Below is a small trained network, with its code and all its weights. Each question gives an input and a class and asks what happens when units are switched off, that is, made to give their printed mean instead of their output.

import numpy as np


def w(rows, s, z=0):
    codes = np.array(rows[::2]) - 128.0
    scale = np.full(codes.shape[1], s)
    scale[-1] = z or s
    return codes * scale


def f(y):
    return y / 2 * (1 + np.tanh(0.7978845608 * (y + 0.044715 * y**3)))


def log_softmax(a):
    a = a - a.max(-1, keepdims=True)
    return a - np.log(np.exp(a).sum(-1, keepdims=True))


def net(x, mask):
    res = np.array(x, float).reshape(1, 8) / 4 @ E
    y = f(res @ A[0][:, :-1].T + A[0][:, -1])
    res = res + np.where(mask, y, B[0][:, -1]) @ B[0][:, :-1]
    return log_softmax(res[-1] @ U[:, :-1].T + U[:, -1])


A, B = {}, {}
E = w([
[198,156,54,156,43,128,135,143],'x0',
[100,25,96,84,64,81,114,118],'x1',
[166,83,108,127,174,131,254,69],'x2',
[208,103,147,42,168,199,92,108],'x3',
[121,75,145,193,82,201,105,75],'x4',
[128,128,129,127,126,128,128,127],'x5',
[66,143,124,87,66,199,186,161],'x6',
[129,128,129,129,126,129,128,129],'x7',
],0.0099)
A[0] = w([
[180,94,130,126,148,125,188,65,24],'neuron 1',
[97,169,179,170,94,98,74,166,84],'neuron 2',
[167,191,148,183,161,186,149,103,62],'neuron 3',
[208,80,148,76,160,180,157,136,123],'neuron 4',
[121,128,153,87,88,121,54,131,65],'neuron 5',
[155,186,167,90,150,82,155,165,68],'neuron 6',
[163,142,136,140,183,20,105,125,107],'neuron 7',
[126,121,89,176,184,119,238,90,152],'neuron 8',
[90,148,78,113,167,32,168,229,152],'neuron 9',
[166,93,110,97,160,213,65,107,114],'neuron 10',
[162,124,96,39,171,141,129,195,164],'neuron 11',
[122,46,125,104,81,103,119,140,2],'neuron 12',
[62,154,110,252,64,79,161,114,183],'neuron 13',
[183,108,99,179,146,101,77,86,107],'neuron 14',
[94,129,122,202,126,53,254,71,68],'neuron 15',
[84,57,114,254,129,223,67,40,58],'neuron 16',
[90,189,150,175,211,210,121,139,70],'neuron 17',
[235,156,186,77,91,159,108,91,112],'neuron 18',
[172,151,125,136,103,138,98,170,220],'neuron 19',
[193,118,135,157,164,78,70,104,41],'neuron 20',
[168,76,20,130,71,102,134,154,205],'neuron 21',
[157,223,132,159,137,146,148,132,98],'neuron 22',
[126,134,111,50,125,58,133,144,79],'neuron 23',
[22,105,188,176,170,85,141,137,155],'neuron 24',
[71,176,121,157,127,121,48,137,70],'neuron 25',
[138,143,187,94,100,133,62,152,67],'neuron 26',
[71,169,145,47,85,194,190,164,79],'neuron 27',
[109,76,150,172,106,165,135,150,24],'neuron 28',
[83,88,212,40,193,163,83,98,177],'neuron 29',
[62,59,115,66,136,84,116,116,106],'neuron 30',
[167,100,139,169,189,72,83,113,84],'neuron 31',
[130,67,110,95,94,113,99,121,107],'neuron 32',
],0.0099,0.0047)
B[0] = w([
[108,126,94,41,128,134,173,103,180],'neuron 1',
[102,116,118,50,136,107,150,78,178],'neuron 2',
[142,81,165,107,140,86,134,124,178],'neuron 3',
[105,155,97,103,121,79,82,79,207],'neuron 4',
[120,100,111,65,138,114,164,92,163],'neuron 5',
[141,121,138,122,194,183,155,167,167],'neuron 6',
[83,120,117,181,107,154,147,136,190],'neuron 7',
[133,136,123,78,103,136,151,120,222],'neuron 8',
[113,167,145,141,176,211,136,120,219],'neuron 9',
[98,160,100,180,173,126,77,80,192],'neuron 10',
[89,156,123,165,156,195,95,78,194],'neuron 11',
[139,27,162,134,159,75,120,142,165],'neuron 12',
[138,166,144,168,159,125,56,83,245],'neuron 13',
[99,129,116,135,96,140,171,142,169],'neuron 14',
[86,141,105,58,145,86,113,71,218],'neuron 15',
[107,132,121,125,193,255,141,201,212],'neuron 16',
[134,71,199,131,152,50,158,172,188],'neuron 17',
[132,140,152,172,134,114,95,104,189],'neuron 18',
[162,147,154,79,93,125,150,81,176],'neuron 19',
[78,124,73,175,82,107,167,179,164],'neuron 20',
[201,151,193,150,122,129,155,128,228],'neuron 21',
[179,99,216,148,159,59,149,148,176],'neuron 22',
[126,128,136,130,194,182,122,155,170],'neuron 23',
[210,190,146,160,46,149,65,85,205],'neuron 24',
[110,91,93,7,135,116,172,77,173],'neuron 25',
[110,102,98,60,121,129,132,90,160],'neuron 26',
[55,119,59,218,80,54,166,205,197],'neuron 27',
[102,119,111,128,152,144,131,144,142],'neuron 28',
[175,200,186,126,47,134,106,119,230],'neuron 29',
[181,99,204,139,167,79,153,187,188],'neuron 30',
[91,115,96,148,60,92,181,193,172],'neuron 31',
[149,126,162,157,176,78,118,121,173],'neuron 32',
],0.0097,0.012)
U = w([
[164,36,195,136,206,48,141,155,99],'0',
[104,161,109,157,157,116,82,52,145],'1',
[87,98,83,11,130,116,161,72,78],'2',
[103,113,125,146,220,248,148,166,97],'3',
[41,106,79,190,53,93,174,186,110],'4',
[156,139,141,143,112,139,140,104,246],'5',
[220,170,163,137,57,153,146,107,117],'6',
],0.011,0.012)

Each question gives the input, the list of numbers given to net, and the class t.
The units are the neurons (one row each of A and B). Each row of codes is followed by its name. A weight is (code - 128) times the scale printed after its matrix; where a second scale follows, it is the last column's (A, B and U).
mask holds one flag per neuron, in row order. A switched-off neuron (its flag False) gives its mean, the last column of its row in B, instead of its output. The means were averaged over made-up inputs and are rounded, as every weight is.
A unit's drop is (log p(t) with every unit on - log p(t) with that unit switched off) / (log p(t) with every unit on - log p(t) with every unit switched off).
The circuit of an input: a set's keep is (log p(t) with only the set's units on - log p(t) with every unit switched off) / (log p(t) with every unit on - log p(t) with every unit switched off). Starting from the 12 units with the biggest drops (on a tie, the unit counted first), units are removed one at a time, each time the one whose removal leaves the highest keep (on an exact tie, the one counted first), for as long as the keep stays at least 0.8.
circuit, biggest first: the units of the circuit, biggest drop first
most important unit: the unit with the biggest drop
top k neurons: the k neurons with the biggest drops, biggest first
input [8,-3,-8,-1,3,0,-1,3], class 2: most important unit : neuron 25
input [-7,8,5,-3,-6,4,8,-8], class 0: top 2 neurons : (neuron 30; neuron 12)
input [1,-6,-2,-4,-1,-7,-2,6], class 0: circuit, biggest first : (neuron 22; neuron 17)
input [8,8,6,-2,-5,-7,-4,-1], class 0: top 2 neurons : (neuron 21; neuron 12)
input [4,-8,-3,6,3,-3,-3,-3], class 0: circuit, biggest first : (neuron 17; neuron 22)
input [5,7,0,6,-4,8,3,6], class 0: circuit, biggest first : (neuron 12; neuron 32)
input [-8,-4,4,-8,2,8,5,5], class 1: top 3 neurons : (neuron 15; neuron 13; neuron 21)
input [-6,-2,-1,8,-6,8,8,5], class 1: circuit, biggest first : (neuron 11; neuron 4)
input [5,-3,-8,-1,8,-4,5,-2], class 2: circuit, biggest first : (neuron 25; neuron 2)
input [-8,1,-1,4,7,1,-3,-4], class 6: top 2 neurons : (neuron 29; neuron 24)
input [4,-2,-4,-6,6,-4,5,2], class 1: top 2 neurons : (neuron 13; neuron 9)
input [8,-6,-7,2,-4,-7,-8,4], class 4: circuit, biggest first : (neuron 20; neuron 31)
input [2,1,7,-8,-5,6,3,-5], class 1: top 3 neurons : (neuron 13; neuron 15; neuron 9)
input [0,-3,-7,7,7,1,3,6], class 1: most important unit : neuron 10
input [7,-8,5,7,1,-1,3,1], class 0: top 2 neurons : (neuron 22; neuron 3)
input [-7,1,0,-2,-8,7,5,-3], class 3: top 3 neurons : (neuron 9; neuron 23; neuron 6)
input [6,4,-5,-1,-8,4,3,-2], class 3: circuit, biggest first : (neuron 9; neuron 23)
input [1,7,7,-4,-5,-4,6,4], class 0: top 2 neurons : (neuron 30; neuron 21)
input [7,8,-8,-5,-1,1,-1,1], class 0: top 2 neurons : (neuron 21; neuron 12)
input [7,0,-1,5,7,-2,1,-6], class 3: top 3 neurons : (neuron 16; neuron 29; neuron 24)
input [-8,0,-3,-7,-5,-3,-1,1], class 6: most important unit : neuron 24
input [8,-7,8,-6,-2,8,-1,-5], class 2: top 2 neurons : (neuron 15; neuron 8)
input [-6,-4,5,7,-6,5,6,-1], class 1: circuit, biggest first : (neuron 4; neuron 11)
input [1,-3,3,6,-5,-2,5,-3], class 1: circuit, biggest first : (neuron 4; neuron 11)
